Below are the code and all the weights of a small trained network. Each question names an input and a target symbol and asks about switching units off, where a switched-off unit gives its printed mean instead of its output.

import numpy as np


def w(rows, s, z=0):
    codes = np.array(rows[::2]) - 128.0
    scale = np.full(codes.shape[1], s)
    scale[-1] = z or s
    return codes * scale


def norm(h):
    return h / np.sqrt((h * h).mean(-1, keepdims=True) + 1e-5)


def f(y):
    return y / 2 * (1 + np.tanh(0.7978845608 * (y + 0.044715 * y**3)))


def softmax(a):
    e = np.exp(a - a.max(-1, keepdims=True))
    return e / e.sum(-1, keepdims=True)


def log_softmax(a):
    a = a - a.max(-1, keepdims=True)
    return a - np.log(np.exp(a).sum(-1, keepdims=True))


def net(x, mask):
    ids = ['ΘΛΦΨαγεηπστ'.index(c) for c in x.split()]
    T = len(ids)
    res = E[ids] + P[:T]
    q, k, v = (norm(res) @ M[0].T for M in (Q, K, V))
    z = softmax(np.where(np.tri(T) > 0, q @ k.T / 4**0.5, -1e9)) @ v
    res = res + np.where(mask[0], z, O[0][:, -1]) @ O[0][:, :-1]
    y = f(norm(res) @ A[0][:, :-1].T + A[0][:, -1])
    res = res + np.where(mask[1:13], y, B[0][:, -1]) @ B[0][:, :-1]
    return log_softmax(norm(res)[-1] @ U[:, :-1].T + U[:, -1])


Q, K, V, O, A, B = {}, {}, {}, {}, {}, {}
E = w([
[98,188,196,201,171,131,89,182],'Θ',
[42,141,159,216,177,131,123,173],'Λ',
[106,169,172,222,207,162,111,95],'Φ',
[68,148,153,200,195,154,107,123],'Ψ',
[65,167,147,224,197,148,123,162],'α',
[100,204,121,179,230,174,93,71],'γ',
[48,212,112,130,145,105,106,241],'ε',
[112,159,188,60,83,102,34,142],'η',
[10,8,133,125,105,97,131,124],'π',
[164,57,236,144,67,107,77,101],'σ',
[252,151,98,100,118,151,91,64],'τ',
],0.012)
P = w([
[90,93,112,88,200,234,24,137],'0',
[104,139,130,103,178,85,38,125],'1',
[113,147,169,46,196,87,90,146],'2',
[102,153,189,42,176,195,147,178],'3',
[95,199,184,64,129,118,212,121],'4',
[79,212,150,100,144,6,140,93],'5',
[41,213,129,153,75,123,119,66],'6',
[62,192,139,151,57,237,119,108],'7',
[101,166,105,190,86,184,82,170],'8',
[102,138,140,187,183,2,91,193],'9',
],0.0099)
Q[0] = w([
[122,179,174,101,109,103,252,88],'head 1',
[151,115,119,120,116,92,143,110],'head 1',
[133,132,106,160,148,28,107,105],'head 1',
[103,162,115,155,70,150,126,100],'head 1',
],0.019)
K[0] = w([
[166,85,186,35,251,88,177,172],'head 1',
[132,118,128,135,192,164,115,141],'head 1',
[127,120,157,90,89,238,179,163],'head 1',
[104,186,159,119,102,86,211,86],'head 1',
],0.017)
V[0] = w([
[25,5,159,170,106,77,178,91],'head 1',
[117,121,227,173,224,140,117,48],'head 1',
[187,175,185,64,67,131,51,53],'head 1',
[209,222,61,158,207,137,173,77],'head 1',
],0.015)
O[0] = w([
[88,111,182,88,173,10,224,127,2],'head 1',
[134,86,142,215,219,36,75,117,238],'head 1',
[114,161,65,152,43,55,40,75,134],'head 1',
[202,125,93,132,164,113,74,195,37],'head 1',
],0.011,0.0087)
A[0] = w([
[196,144,212,3,135,81,59,168,144],'neuron 1',
[77,5,13,138,135,158,111,129,172],'neuron 2',
[17,111,198,142,141,148,116,141,28],'neuron 3',
[152,103,135,173,154,175,132,206,11],'neuron 4',
[150,67,61,151,114,67,171,56,7],'neuron 5',
[186,184,96,145,141,152,97,166,86],'neuron 6',
[119,150,63,164,199,172,166,191,89],'neuron 7',
[106,143,151,56,201,123,222,134,100],'neuron 8',
[157,127,132,201,111,109,101,152,2],'neuron 9',
[176,86,173,3,117,123,158,67,158],'neuron 10',
[116,252,46,44,142,78,166,215,154],'neuron 11',
[232,55,160,198,64,141,168,104,244],'neuron 12',
],0.016,0.0032)
B[0] = w([
[151,178,135,159,117,188,95,143,133],'neuron 1',
[164,49,157,102,183,172,136,129,164],'neuron 2',
[93,151,187,139,69,185,132,109,254],'neuron 3',
[126,152,110,107,101,71,157,96,217],'neuron 4',
[194,95,144,46,166,89,92,149,139],'neuron 5',
[202,155,118,42,85,112,115,132,211],'neuron 6',
[126,168,157,124,160,111,164,128,233],'neuron 7',
[159,59,90,69,134,132,68,182,171],'neuron 8',
[47,155,98,95,159,126,142,138,191],'neuron 9',
[86,137,4,132,111,115,149,61,137],'neuron 10',
[147,107,105,181,74,107,166,167,153],'neuron 11',
[140,121,160,115,103,96,175,24,137],'neuron 12',
],0.027,0.0098)
U = w([
[90,149,155,55,202,177,86,35,253],'Θ',
[104,142,185,90,87,45,94,139,137],'Λ',
[68,120,67,117,65,27,186,222,182],'Φ',
[183,139,127,140,78,220,228,110,146],'Ψ',
[113,124,151,253,223,98,206,159,23],'α',
[160,123,67,195,236,63,134,164,34],'γ',
[148,204,197,100,168,109,222,213,109],'ε',
[122,155,73,224,112,201,31,155,83],'η',
[88,2,144,133,126,163,146,178,65],'π',
[92,46,144,227,56,65,95,20,68],'σ',
[220,112,41,90,152,62,117,96,116],'τ',
],0.0087,0.005)

Each question gives the input, a string of symbols that net reads in full, and the target symbol t.
The units are the heads (4 rows each of Q, K, V and O) and the neurons (one row each of A and B). Each row of codes is followed by its name. A weight is (code - 128) times the scale printed after its matrix; where a second scale follows, it is the last column's (O, A, B and U).
mask holds one flag per unit, heads first, then neurons. A switched-off unit (its flag False) gives its mean, the last column of its rows in O or B, instead of its output. The means were averaged over made-up inputs and are rounded, as every weight is.
A unit's drop is (log p(t) with every unit on - log p(t) with that unit switched off) / (log p(t) with every unit on - log p(t) with every unit switched off).
The circuit of an input: a set's keep is (log p(t) with only the set's units on - log p(t) with every unit switched off) / (log p(t) with every unit on - log p(t) with every unit switched off). Starting from the 12 units with the biggest drops (on a tie, the unit counted first), units are removed one at a time, each time the one whose removal leaves the highest keep (on an exact tie, the one counted first), for as long as the keep stays at least 0.8.
circuit, biggest first: the units of the circuit, biggest drop first
unit that matters most: the unit with the biggest drop
top k neurons: the k neurons with the biggest drops, biggest first
drop when u is switched off: that unit's drop, to one decimal
input Θ τ τ α, target η: circuit, biggest first : head 1
input π ε Φ ε η Φ Λ Λ γ, target π: circuit, biggest first : head 1; neuron 8
input Θ ε γ Θ α Λ Θ ε τ ε, target τ: circuit, biggest first : head 1; neuron 3
input ε ε ε η Θ Λ η π η α, target Φ: circuit, biggest first : head 1; neuron 8
input τ Λ ε Θ α ε σ ε π α, target π: circuit, biggest first : head 1; neuron 8
input η ε π ε ε, target Φ: top 4 neurons : neuron 10; neuron 8; neuron 11; neuron 2
input Θ η ε ε η η ε, target σ: circuit, biggest first : head 1; neuron 6
input Θ α ε Λ, target ε: top 3 neurons : neuron 7; neuron 4; neuron 8
input τ η ε Φ Ψ ε Ψ α, target ε: circuit, biggest first : head 1; neuron 7
input ε α Φ γ τ π, target τ: top 2 neurons : neuron 3; neuron 6
input Θ Λ ε ε ε Ψ ε ε η Φ, target Ψ: top 2 neurons : neuron 9; neuron 8
input α π η ε, target Φ: circuit, biggest first : head 1; neuron 10
input Ψ Λ Θ ε Θ Ψ ε ε ε, target Ψ: top 3 neurons : neuron 9; neuron 11; neuron 8
input Λ ε α ε ε Θ Ψ ε γ, target α: top neuron : neuron 6
input α η α Ψ τ ε ε, target τ: circuit, biggest first : head 1; neuron 6
input Θ α ε ε α ε Λ Θ α π, target Θ: top 2 neurons : neuron 9; neuron 11
input ε ε ε Θ α η, target η: top 2 neurons : neuron 1; neuron 7
input α Ψ Λ α σ ε τ Φ α τ, target τ: top 2 neurons : neuron 3; neuron 6
input α ε η η ε Θ, target η: drop when neuron 7 is switched off : 0.1
input γ η σ ε ε π η Θ Ψ, target σ: drop when neuron 6 is switched off : 0.2
input α ε Ψ, target ε: drop when neuron 11 is switched off : -0.1
input Θ Θ π σ Θ σ, target σ: unit that matters most : neuron 6
input ε ε ε Λ η, target Ψ: top 2 neurons : neuron 9; neuron 8
